Below are the code and all the weights of a small trained network. Each question names an input and a target symbol and asks about switching units off, where a switched-off unit gives its printed mean instead of its output.

import numpy as np


def w(rows, s, z=0):
    codes = np.array(rows[::2]) - 128.0
    scale = np.full(codes.shape[1], s)
    scale[-1] = z or s
    return codes * scale


def f(y):
    return np.maximum(y, 0)


def softmax(a):
    e = np.exp(a - a.max(-1, keepdims=True))
    return e / e.sum(-1, keepdims=True)


def log_softmax(a):
    a = a - a.max(-1, keepdims=True)
    return a - np.log(np.exp(a).sum(-1, keepdims=True))


def net(x, mask):
    ids = ['αβγδεζθλμξπτφψω'.index(c) for c in x.split()]
    T = len(ids)
    res = E[ids] + P[:T]
    u = 0
    for l in range(2):
        q, k, v = (res @ M[l].T for M in (Q, K, V))
        z = softmax(np.where(np.tri(T) > 0, q @ k.T / 4**0.5, -1e9)) @ v
        res = res + np.where(mask[u], z, O[l][:, -1]) @ O[l][:, :-1]
        u += 1
        y = f(res @ A[l][:, :-1].T + A[l][:, -1])
        res = res + np.where(mask[u : u + 4], y, B[l][:, -1]) @ B[l][:, :-1]
        u += 4
    return log_softmax(res[-1] @ U[:, :-1].T + U[:, -1])


Q, K, V, O, A, B = {}, {}, {}, {}, {}, {}
E = w([
[116,150,167,135,144,245,107,208],'α',
[149,32,84,31,146,118,130,168],'β',
[240,91,136,100,109,191,154,140],'γ',
[157,117,164,91,129,220,73,118],'δ',
[20,179,224,101,124,8,138,100],'ε',
[151,111,171,94,166,106,163,185],'ζ',
[197,119,152,180,100,127,146,43],'θ',
[6,67,122,137,108,159,56,183],'λ',
[55,120,158,177,97,217,95,80],'μ',
[20,81,175,202,204,101,144,138],'ξ',
[169,108,82,140,157,142,84,111],'π',
[99,103,222,127,99,187,219,162],'τ',
[156,126,246,47,113,171,85,148],'φ',
[177,191,168,190,167,123,152,189],'ψ',
[76,83,64,140,100,66,88,58],'ω',
],0.018)
P = w([
[3,155,89,116,206,97,125,37],'0',
[81,117,83,215,76,37,131,127],'1',
[88,124,133,209,80,22,138,137],'2',
[127,143,138,211,71,42,127,165],'3',
[110,123,159,213,79,60,121,170],'4',
[75,103,221,183,110,15,174,107],'5',
],0.0066)
Q[0] = w([
[145,255,134,71,221,165,91,87],'0.h1',
[154,108,145,152,132,143,135,67],'0.h1',
[98,62,184,164,83,113,96,175],'0.h1',
[89,151,81,121,91,169,194,147],'0.h1',
],0.0091)
K[0] = w([
[200,43,133,176,29,107,95,213],'0.h1',
[92,152,35,18,125,124,192,103],'0.h1',
[126,173,169,78,217,206,131,71],'0.h1',
[85,155,3,232,102,156,182,104],'0.h1',
],0.0064)
V[0] = w([
[105,203,183,183,180,126,70,152],'0.h1',
[143,64,214,102,127,162,183,50],'0.h1',
[152,190,59,228,61,103,87,138],'0.h1',
[2,128,65,192,76,124,130,150],'0.h1',
],0.0071)
O[0] = w([
[95,237,139,2,141,147,158,72,142],'0.h1',
[203,122,145,150,83,230,41,174,164],'0.h1',
[68,124,168,155,189,100,134,18,71],'0.h1',
[112,81,204,101,196,166,159,104,254],'0.h1',
],0.0072,0.0067)
A[0] = w([
[29,86,51,130,102,190,64,52,20],'0.n1',
[23,72,58,140,37,54,86,148,102],'0.n2',
[50,81,11,129,233,117,2,164,69],'0.n3',
[130,92,200,25,133,216,138,63,4],'0.n4',
],0.005,0.0031)
B[0] = w([
[166,206,174,127,43,7,65,139,214],'0.n1',
[188,162,255,100,167,129,183,155,253],'0.n2',
[96,63,13,188,92,70,169,99,227],'0.n3',
[105,129,130,221,171,144,84,155,203],'0.n4',
],0.0072,0.0047)
Q[1] = w([
[153,125,116,132,153,114,159,55],'1.h1',
[42,160,91,45,168,150,105,164],'1.h1',
[123,121,62,187,117,161,167,144],'1.h1',
[153,96,254,145,87,136,216,118],'1.h1',
],0.0073)
K[1] = w([
[225,48,172,208,61,159,151,213],'1.h1',
[124,203,100,146,132,23,3,133],'1.h1',
[164,202,88,76,51,14,88,224],'1.h1',
[163,73,124,139,154,160,28,11],'1.h1',
],0.0036)
V[1] = w([
[125,203,80,88,107,94,41,91],'1.h1',
[51,36,72,75,131,62,144,59],'1.h1',
[142,100,172,131,193,174,24,83],'1.h1',
[144,123,133,254,106,133,161,94],'1.h1',
],0.0075)
O[1] = w([
[156,115,252,160,133,85,124,102,2],'1.h1',
[105,92,163,94,158,128,123,79,234],'1.h1',
[159,137,170,185,164,188,88,154,179],'1.h1',
[158,108,139,143,100,189,139,54,211],'1.h1',
],0.012,0.0045)
A[1] = w([
[180,158,164,145,14,154,89,54,153],'1.n1',
[137,159,2,117,161,72,89,71,149],'1.n2',
[151,194,21,208,213,21,90,90,155],'1.n3',
[157,169,88,70,90,107,49,121,3],'1.n4',
],0.0057,0.0041)
B[1] = w([
[203,178,102,240,111,63,163,181,255],'1.n1',
[49,176,249,57,120,152,220,70,220],'1.n2',
[202,10,144,3,134,197,133,67,200],'1.n3',
[222,83,147,92,45,88,179,129,146],'1.n4',
],0.0068,0.0045)
U = w([
[101,208,151,65,147,207,68,130,142],'α',
[166,52,127,87,135,89,126,179,241],'β',
[183,124,74,159,100,164,165,149,83],'γ',
[206,123,150,168,180,146,25,119,109],'δ',
[106,239,193,105,100,86,150,117,105],'ε',
[189,144,147,127,164,51,170,209,29],'ζ',
[196,129,74,230,115,114,217,68,3],'θ',
[56,99,171,135,86,65,26,187,3],'λ',
[116,170,124,228,77,134,98,74,236],'μ',
[67,129,83,197,178,116,152,131,134],'ξ',
[185,75,145,123,105,192,99,34,159],'π',
[86,133,163,136,16,203,254,143,159],'τ',
[201,111,206,105,71,105,49,161,51],'φ',
[181,250,118,131,205,97,216,118,186],'ψ',
[172,117,174,122,41,81,121,64,164],'ω',
],0.0071,0.0038)

Each question gives the input, a string of symbols that net reads in full, and the target symbol t.
The units are the heads (4 rows each of Q, K, V and O) and the neurons (one row each of A and B). Each row of codes is followed by its name. A weight is (code - 128) times the scale printed after its matrix; where a second scale follows, it is the last column's (O, A, B and U).
mask holds one flag per unit, layer by layer, with each layer's heads first. A switched-off unit (its flag False) gives its mean, the last column of its rows in O or B, instead of its output. The means were averaged over made-up inputs and are rounded, as every weight is.
A unit's drop is (log p(t) with every unit on - log p(t) with that unit switched off) / (log p(t) with every unit on - log p(t) with every unit switched off).
The circuit of an input: a set's keep is (log p(t) with only the set's units on - log p(t) with every unit switched off) / (log p(t) with every unit on - log p(t) with every unit switched off). Starting from all 10 units, units are removed one at a time, each time the one whose removal leaves the highest keep (on an exact tie, the one counted first), for as long as the keep stays at least 0.8.
circuit, biggest first: the units of the circuit, biggest drop first
most important unit: the unit with the biggest drop
top k neurons: the k neurons with the biggest drops, biggest first
top k neurons in layer l: the k neurons of layer l with the biggest drops, biggest first
drop when u is switched off: that unit's drop, to one decimal
input τ τ μ ε δ δ, target δ: top neuron : (0.n3)
input τ τ β, target γ: circuit, biggest first : (0.h1, 1.h1)
input ω β τ α, target π: top 2 neurons in layer 0 : (0.n3, 0.n1)
input π π φ ω, target ω: circuit, biggest first : (0.h1, 1.h1, 1.n3, 0.n1)
input ψ ψ ω, target ε: top 2 neurons : (0.n2, 1.n2)
input ω ω ζ, target π: circuit, biggest first : (1.h1, 0.h1)
input μ μ ω μ ψ π, target δ: circuit, biggest first : (1.h1, 0.h1, 0.n3)
input γ τ τ ω ω, target τ: top 3 neurons in layer 0 : (0.n3, 0.n1, 0.n4)
input β λ λ, target β: top 3 neurons in layer 0 : (0.n2, 0.n3, 0.n4)
input ω β ξ ω, target π: top 2 neurons in layer 1 : (1.n1, 1.n3)
input τ τ ξ, target τ: top 2 neurons in layer 0 : (0.n1, 0.n4)
input ω ω ω τ θ, target θ: top 2 neurons in layer 1 : (1.n1, 1.n3)
input φ φ τ τ ε γ, target γ: top 2 neurons : (0.n1, 1.n2)
input ξ τ α, target α: most important unit : 0.h1
input ζ ω τ ω, target τ: top 2 neurons in layer 0 : (0.n1, 0.n3)
input μ π τ λ φ, target δ: top 2 neurons in layer 0 : (0.n4, 0.n3)
input ω μ γ β, target π: top 2 neurons : (1.n1, 0.n2)
input ξ τ β ζ λ α, target α: top 2 neurons : (0.n3, 1.n1)
input β β α τ ξ, target τ: top 3 neurons in layer 0 : (0.n3, 0.n1, 0.n4)
input ω ξ π, target π: top neuron in layer 1 : (1.n1)
input ω π β θ β, target π: top 2 neurons : (1.n1, 0.n3)
input β ξ μ γ, target γ: drop when 1.h1 is switched off : 0.5
input ω ω τ, target π: drop when 0.n1 is switched off : -0.1
input π ω ω, target ω: drop when 0.h1 is switched off : 0.3
